Below is a small trained network, with its code and all its weights. Each question gives an input and a class and asks what happens when units are switched off, that is, made to give their printed mean instead of their output.

import numpy as np


def w(rows, s, z=0):
    codes = np.array(rows[::2]) - 128.0
    scale = np.full(codes.shape[1], s)
    scale[-1] = z or s
    return codes * scale


def f(y):
    return y / 2 * (1 + np.tanh(0.7978845608 * (y + 0.044715 * y**3)))


def log_softmax(a):
    a = a - a.max(-1, keepdims=True)
    return a - np.log(np.exp(a).sum(-1, keepdims=True))


def net(x, mask):
    res = np.array(x, float).reshape(1, 5) / 4 @ E
    y = f(res @ A[0][:, :-1].T + A[0][:, -1])
    res = res + np.where(mask, y, B[0][:, -1]) @ B[0][:, :-1]
    return log_softmax(res[-1] @ U[:, :-1].T + U[:, -1])


A, B = {}, {}
E = w([
[111,181,146,252],'x0',
[96,168,193,71],'x1',
[90,155,172,116],'x2',
[172,132,106,75],'x3',
[45,104,129,134],'x4',
],0.013)
A[0] = w([
[46,110,78,182,155],'N0',
[87,137,120,185,40],'N1',
[75,166,170,138,104],'N2',
[162,126,93,210,253],'N3',
[53,140,186,119,82],'N4',
[201,254,118,90,169],'N5',
],0.015,0.0051)
B[0] = w([
[80,97,199,75,203],'N0',
[31,204,147,152,174],'N1',
[169,181,131,175,176],'N2',
[118,227,48,92,251],'N3',
[182,102,81,220,186],'N4',
[170,254,148,99,204],'N5',
],0.009,0.015)
U = w([
[46,194,252,92,68],'0',
[67,50,151,3,254],'1',
[136,172,41,152,234],'2',
[98,101,178,197,15],'3',
],0.013,0.0036)

Each question gives the input, the list of numbers given to net, and the class t.
The units are the neurons (one row each of A and B). Each row of codes is followed by its name. A weight is (code - 128) times the scale printed after its matrix; where a second scale follows, it is the last column's (A, B and U).
mask holds one flag per neuron, in row order. A switched-off neuron (its flag False) gives its mean, the last column of its row in B, instead of its output. The means were averaged over made-up inputs and are rounded, as every weight is.
A unit's drop is (log p(t) with every unit on - log p(t) with that unit switched off) / (log p(t) with every unit on - log p(t) with every unit switched off).
The circuit of an input: a set's keep is (log p(t) with only the set's units on - log p(t) with every unit switched off) / (log p(t) with every unit on - log p(t) with every unit switched off). Starting from all 6 units, units are removed one at a time, each time the one whose removal leaves the highest keep (on an exact tie, the one counted first), for as long as the keep stays at least 0.8.
units of the circuit, in order: the units of the circuit, biggest drop first
unit that matters most: the unit with the biggest drop
k most important neurons: the k neurons with the biggest drops, biggest first
drop of u: that unit's drop, to one decimal
input [-7,3,0,-8,0], class 1: unit that matters most => N3
input [-5,4,-3,-6,4], class 3: 3 most important neurons => (N4 N3 N0)
input [-6,-6,-4,-3,-1], class 1: units of the circuit, in order => (N4 N5)
input [8,1,-1,1,0], class 0: 3 most important neurons => (N1 N0 N4)
input [-1,7,7,-4,-1], class 2: 2 most important neurons => (N4 N0)
input [2,7,-3,1,8], class 3: units of the circuit, in order => (N4 N3)
input [8,-1,-4,-7,2], class 0: 2 most important neurons => (N0 N1)
input [-4,6,0,-4,8], class 3: units of the circuit, in order => (N4 N3)
input [-4,8,1,2,7], class 3: 2 most important neurons => (N4 N3)
input [-3,-2,3,-4,-4], class 1: units of the circuit, in order => (N3 N2 N5)
input [-2,0,7,8,8], class 1: 2 most important neurons => (N3 N5)
input [-4,3,-3,-4,8], class 1: 3 most important neurons => (N0 N5 N1)
input [-6,0,2,-3,-7], class 1: 2 most important neurons => (N3 N1)
input [3,-7,7,7,7], class 0: unit that matters most => N0
input [-7,0,7,-7,0], class 1: 3 most important neurons => (N3 N5 N1)
input [0,3,0,4,-8], class 0: 2 most important neurons => (N5 N3)
input [2,0,8,3,3], class 3: 2 most important neurons => (N3 N4)
input [8,-4,4,2,0], class 0: 3 most important neurons => (N0 N1 N4)
input [-4,8,5,-3,0], class 2: drop of N0 => 0.2
input [-6,5,-4,-8,4], class 3: drop of N3 => 0.3
input [7,-5,8,5,0], class 0: drop of N3 => -0.1
input [-1,-6,-5,1,8], class 1: unit that matters most => N0
input [7,8,3,-4,-3], class 2: drop of N0 => 0.2
